[[ 1.46 -0.72  0.46  3.18  1.69 -2.30  1.38  2.19  3.02 -2.13 -3.08 -1.96]
 [ 2.69 -3.09 -0.58  3.18  1.47 -5.34 -0.13  1.63  3.40  0.11 -1.95  2.38]
 [ 1.70 -4.67 -3.27  1.57 -3.51 -4.04 -2.14 -0.91 -3.45  2.07  1.06  3.00]
 [ 3.31 -1.51 -2.23  3.36 -0.70 -1.22  0.71  4.45 -0.79 -3.82 -3.08 -2.89]]
->
[[ 3.31 -1.51 -2.23  3.36 -0.70 -1.22  0.71  4.45 -0.79 -3.82 -3.08 -2.89]
 [ 1.70 -4.67 -3.27  1.57 -3.51 -4.04 -2.14 -0.91 -3.45  2.07  1.06  3.00]
 [ 2.69 -3.09 -0.58  3.18  1.47 -5.34 -0.13  1.63  3.40  0.11 -1.95  2.38]
 [ 1.46 -0.72  0.46  3.18  1.69 -2.30  1.38  2.19  3.02 -2.13 -3.08 -1.96]]

[[ 0.10 -1.55  0.64  0.57 -0.72  2.03 -2.63 -1.13 -0.53  0.88]
 [-0.90  0.34  1.94 -1.35 -2.80  0.42  0.88  2.13  5.25 -1.24]]
->
[[-0.90  0.34  1.94 -1.35 -2.80  0.42  0.88  2.13  5.25 -1.24]
 [ 0.10 -1.55  0.64  0.57 -0.72  2.03 -2.63 -1.13 -0.53  0.88]]

[[-0.57 -0.70  1.74  3.61  0.30  2.21 -1.12 -0.21  1.23]
 [-1.20 -2.52 -3.66 -2.63 -1.95 -3.46  0.06 -2.23 -0.32]
 [-0.34  4.74  1.35 -1.78  0.63 -0.50  0.18  3.23 -3.69]
 [ 3.28  0.36  2.32  3.88  2.11  0.44  4.38  1.23  5.28]]
->
[[ 3.28  0.36  2.32  3.88  2.11  0.44  4.38  1.23  5.28]
 [-0.34  4.74  1.35 -1.78  0.63 -0.50  0.18  3.23 -3.69]
 [-1.20 -2.52 -3.66 -2.63 -1.95 -3.46  0.06 -2.23 -0.32]
 [-0.57 -0.70  1.74  3.61  0.30  2.21 -1.12 -0.21  1.23]]

[[-1.14 -5.95  2.96  3.26 -2.15  2.15 -1.24  2.17  4.96  0.84]
 [ 4.51 -0.37 -0.86  6.66  0.19 -1.61  3.82 -0.84  0.37 -4.16]
 [-3.49 -4.13  3.94  0.53 -1.60 -4.53  0.18  2.99  5.83  2.35]]
->
[[-3.49 -4.13  3.94  0.53 -1.60 -4.53  0.18  2.99  5.83  2.35]
 [ 4.51 -0.37 -0.86  6.66  0.19 -1.61  3.82 -0.84  0.37 -4.16]
 [-1.14 -5.95  2.96  3.26 -2.15  2.15 -1.24  2.17  4.96  0.84]]

[[-1.78  4.33 -0.25  3.69 -2.29  1.90 -0.95  5.48 -0.57 -1.71  1.73]
 [ 3.40  0.32  2.02  0.44  2.27 -1.25 -1.43  3.24  1.94 -0.81 -5.28]]
->
[[ 3.40  0.32  2.02  0.44  2.27 -1.25 -1.43  3.24  1.94 -0.81 -5.28]
 [-1.78  4.33 -0.25  3.69 -2.29  1.90 -0.95  5.48 -0.57 -1.71  1.73]]

[[-4.48 -4.75  3.34  4.08  3.47 -4.56  4.17  1.47 -2.59  0.15  5.03 -5.50]
 [-4.90 -5.57  3.16  3.58  3.17 -4.53  4.23  1.17 -2.85 -0.40  4.67 -5.62]
 [-5.02 -5.90  3.16  3.32  2.98 -4.48  4.29  1.05 -2.93 -0.57  4.55 -5.67]
 [-5.21 -6.40  3.06  2.95  2.78 -4.23  4.19  0.89 -3.10 -0.90  4.31 -5.68]
 [-5.14 -6.17  3.10  3.10  2.91 -4.37  4.25  0.94 -3.06 -0.74  4.41 -5.69]
 [-3.91 -3.65  3.32  4.62  3.75 -4.60  4.12  1.77 -2.23  0.68  5.48 -5.29]]
->
[[-3.91 -3.65  3.32  4.62  3.75 -4.60  4.12  1.77 -2.23  0.68  5.48 -5.29]
 [-5.14 -6.17  3.10  3.10  2.91 -4.37  4.25  0.94 -3.06 -0.74  4.41 -5.69]
 [-5.21 -6.40  3.06  2.95  2.78 -4.23  4.19  0.89 -3.10 -0.90  4.31 -5.68]
 [-5.02 -5.90  3.16  3.32  2.98 -4.48  4.29  1.05 -2.93 -0.57  4.55 -5.67]
 [-4.90 -5.57  3.16  3.58  3.17 -4.53  4.23  1.17 -2.85 -0.40  4.67 -5.62]
 [-4.48 -4.75  3.34  4.08  3.47 -4.56  4.17  1.47 -2.59  0.15  5.03 -5.50]]

[[-0.16  1.73 -0.97 -0.30 -0.25 -0.54  1.06 -0.06 -1.26 -1.66]
 [-0.31  0.44  0.43 -0.43 -2.79  0.43  0.14  0.17 -0.64  0.62]
 [ 1.40  1.95 -1.02 -0.95  0.23  1.36 -0.81  1.00 -1.66  0.59]
 [ 1.16  2.91  0.92 -0.60 -0.34 -0.27  3.75  0.82  3.74  0.05]
 [-1.19 -2.51  1.27  1.82 -3.53  0.38 -1.01  1.30 -1.74  0.24]
 [ 0.68 -6.15  0.57 -0.20 -1.74  0.47  2.47  0.94  0.03  1.31]
 [-1.30 -4.46  0.35 -0.18  0.17 -0.97 -0.22 -0.17 -0.76 -1.75]]
->
[[-1.30 -4.46  0.35 -0.18  0.17 -0.97 -0.22 -0.17 -0.76 -1.75]
 [ 0.68 -6.15  0.57 -0.20 -1.74  0.47  2.47  0.94  0.03  1.31]
 [-1.19 -2.51  1.27  1.82 -3.53  0.38 -1.01  1.30 -1.74  0.24]
 [ 1.16  2.91  0.92 -0.60 -0.34 -0.27  3.75  0.82  3.74  0.05]
 [ 1.40  1.95 -1.02 -0.95  0.23  1.36 -0.81  1.00 -1.66  0.59]
 [-0.31  0.44  0.43 -0.43 -2.79  0.43  0.14  0.17 -0.64  0.62]
 [-0.16  1.73 -0.97 -0.30 -0.25 -0.54  1.06 -0.06 -1.26 -1.66]]
